The rows lie along a hidden order. The number after each row says roughly how far along it the row is, from 0 to 10. A new part has a new order.
| -243 |   60 |  -95 | -663 | -224 |  -73 | -115 | -117 | -409 |   69 |  289 |  144 | -523 |  401 |  248 |   21 |   99 | -282 | -129 |  -29 |   -7 | -242 |  -41 |  -48 | -101 | -177 |  204 |
0
|  560 | -167 |   -2 | -694 |  -42 |  -49 |  142 |  -19 | -140 |  -63 |  250 |   40 |   76 |  244 |   12 |    0 | -438 |  -22 |  -36 |   74 |  271 | -105 |   38 |   52 |  -80 | -114 | -307 |
4
|  438 |  -54 |   25 | -606 |  -87 |  -60 |  113 |  -99 | -258 |   62 |  366 |   -8 |  -92 |  425 |    7 |   19 | -561 |  -28 |  -48 |  121 |  425 | -149 |   37 |   20 | -125 | -116 | -219 |
0
|  662 |  206 |    1 | -349 |   29 |  -89 |   57 |  198 |  -51 | -152 |  163 |   74 |  502 |  -73 | -211 |   19 | -363 | -179 |  -82 |  -84 | -208 |  -11 |   20 |   76 |  -90 | -345 |  -99 |
10
|  309 |  -21 |   39 | -421 | -123 |  -48 |   65 | -192 | -341 |  136 |  407 |  -23 | -193 |  473 |   53 |   40 | -577 |  -49 |  -94 |  177 |  473 | -121 |   21 |   -2 | -116 |  -78 | -108 |
1
| -185 | -105 | -129 | -879 | -167 |  -57 |  -91 |  -55 | -379 |  -79 |  186 |  176 | -389 |   50 |  249 |   15 |  244 | -222 |  -85 |  -75 |  -32 | -251 |  -29 |  -28 |  -45 | -151 |  131 |
0
| -132 |   53 | -150 | -999 | -170 |  -69 |  -53 |  -90 | -284 | -115 |  170 |  210 | -223 |  -16 |  345 |  -23 |  250 | -251 |  -80 |  -96 |  -37 | -165 |   -6 |  -23 |  -14 | -200 |  108 |
1
|  327 |  160 |  -27 |  383 |  -69 |  -88 |  -83 |  103 | -269 |   98 |  316 |   51 |  435 |  403 | -295 |   57 | -509 | -221 | -136 |    6 |  -49 |  -24 |  -28 |   21 | -222 | -250 |  108 |
7
|  340 |  228 |  -25 | -296 |  -36 | -135 | -121 |  -14 | -414 |  -85 |  561 |   40 |  470 |  171 | -251 |   56 | -328 | -292 |  -65 |  -47 |  -90 | -102 |   27 |    2 | -122 | -226 |  137 |
1
